grid = [ 20  32 -45  19   4  18 -21]
grid[0] -> 20
grid[6] -> -21
grid[1] -> 32

data = | -15 | -22 | -32 | -35 |   7 | -18 | -16 | -24 | -37 |   5 | -35 |  22 |
data[0]	-15
data[-3]	5
data[-2]	-35
data[6]	-16
data[-8]	7
data[3]	-35
data[2]	-32
data[7]	-24

B =
|  21 |  -1 |   7 |   3 |   6 | -22 |  33 |  -2 |  -7 |   4 |  -7 |  -5 |  -3 |
| -19 |   0 | -10 |   0 |  -6 |  19 | -37 |   3 |   5 |  -2 |   6 |   5 |   3 |
|  -8 |   8 |  16 | -16 |   1 |   9 |  20 | -12 |  11 |  -5 |   5 |   0 |  -1 |
|   5 |  -2 |   0 |   4 |  10 | -26 |  33 | -13 |   6 |   0 |  -1 |  -5 |   2 |
|   9 |   6 |  20 | -13 |   4 |  -5 |  40 | -11 |   3 |  -3 |   0 |  -3 |  -4 |
|  14 |  -8 | -13 |  16 |   6 | -27 |   8 |   2 |  -6 |   5 |  -7 |  -5 |   1 |
Rows and columns are counted from 0.
row 0 col 0	21
row 3 col 7	-13
row 0 col 7	-2
row 2 col 3	-16
row 5 col 9	5
row 1 col 11	5
row 2 col 5	9
row 1 col 2	-10
row 2 col 0	-8
row 1 col 0	-19
row 4 col 4	4
row 4 col 11	-3
row 4 col 12	-4
row 1 col 7	3
row 3 col 1	-2
row 3 col 0	5
row 0 col 5	-22
row 0 col 9	4
row 2 col 1	8
row 0 col 1	-1
row 5 col 10	-7
row 2 col 10	5
row 4 col 9	-3
row 3 col 9	0
row 3 col 12	2
row 2 col 7	-12
row 3 col 8	6
row 0 col 4	6

x =
| -15 | -31 | -30 |  15 |
| -33 |  -3 | -30 | -19 |
|  27 |  11 |  34 |  11 |
| -27 | -11 | -36 |  -9 |
|  20 | -25 |   8 |  33 |
| -28 | -11 | -34 |  -7 |
|  32 |   2 |  33 |  18 |
|  17 |  25 |  31 |  -7 |
|   6 |  37 |  24 | -20 |
|  21 | -31 |   4 |  33 |
| -29 |  18 | -17 | -30 |
|  29 |  13 |  35 |   9 |
|  30 |  -3 |  28 |  20 |
|  -5 | -33 | -24 |  20 |
| -27 | -17 | -34 |  -5 |
| -20 |  27 |  -7 | -33 |
x[0, 0]: -15
x[8, 0]: 6
x[10]: [-29, 18, -17, -30]
x[:, 0]: [-15, -33, 27, -27, 20, -28, 32, 17, 6, 21, -29, 29, 30, -5, -27, -20]
x[3, 2]: -36
x[10, 2]: -17
x[12, 3]: 20
x[5]: [-28, -11, -34, -7]
x[:, 1]: [-31, -3, 11, -11, -25, -11, 2, 25, 37, -31, 18, 13, -3, -33, -17, 27]
x[9]: [21, -31, 4, 33]
x[5, 3]: -7
x[8, 3]: -20
x[4, 2]: 8
x[10, 1]: 18
x[9, 3]: 33
x[15, 1]: 27
x[3]: [-27, -11, -36, -9]
x[12, 2]: 28
x[12]: [30, -3, 28, 20]
x[14, 2]: -34
x[7, 0]: 17
x[:, 2]: [-30, -30, 34, -36, 8, -34, 33, 31, 24, 4, -17, 35, 28, -24, -34, -7]
x[11, 0]: 29
x[14, 0]: -27
x[0]: [-15, -31, -30, 15]
x[0, 1]: -31
x[15, 2]: -7
x[10, 3]: -30
x[7, 2]: 31

arr =
| -12 | -14 |  -1 | -28 |  32 |  -3 |
|  42 |  -3 |  18 |  14 |  -3 | -20 |
|  23 |  -2 |  32 |  15 |  -6 | -27 |
|  40 | -15 |  -3 | -23 |  33 |  -8 |
|  32 |  -5 |  21 |   7 |   2 | -21 |
arr[-5,-6] -> -12
arr[:, 5] -> [-3, -20, -27, -8, -21]
arr[:, 4] -> [32, -3, -6, 33, 2]
arr[-3,-1] -> -27
arr[-3] -> [23, -2, 32, 15, -6, -27]
arr[-1,-5] -> -5
arr[4,3] -> 7
arr[4,-4] -> 21
arr[2,3] -> 15
arr[0,-4] -> -1
arr[-3,4] -> -6
arr[1,2] -> 18
arr[-4,-5] -> -3
arr[-1,-6] -> 32
arr[:, -5] -> [-14, -3, -2, -15, -5]
arr[-2,-5] -> -15
arr[:, 0] -> [-12, 42, 23, 40, 32]
arr[-5,-5] -> -14
arr[2,1] -> -2
arr[-3,-6] -> 23
arr[4,-2] -> 2

W = |  -9 |  -9 | -24 |  29 |  47 | -27 |   5 |  20 | -17 |
W[-9] -> -9
W[8] -> -17
W[2] -> -24
W[5] -> -27
W[-3] -> 5
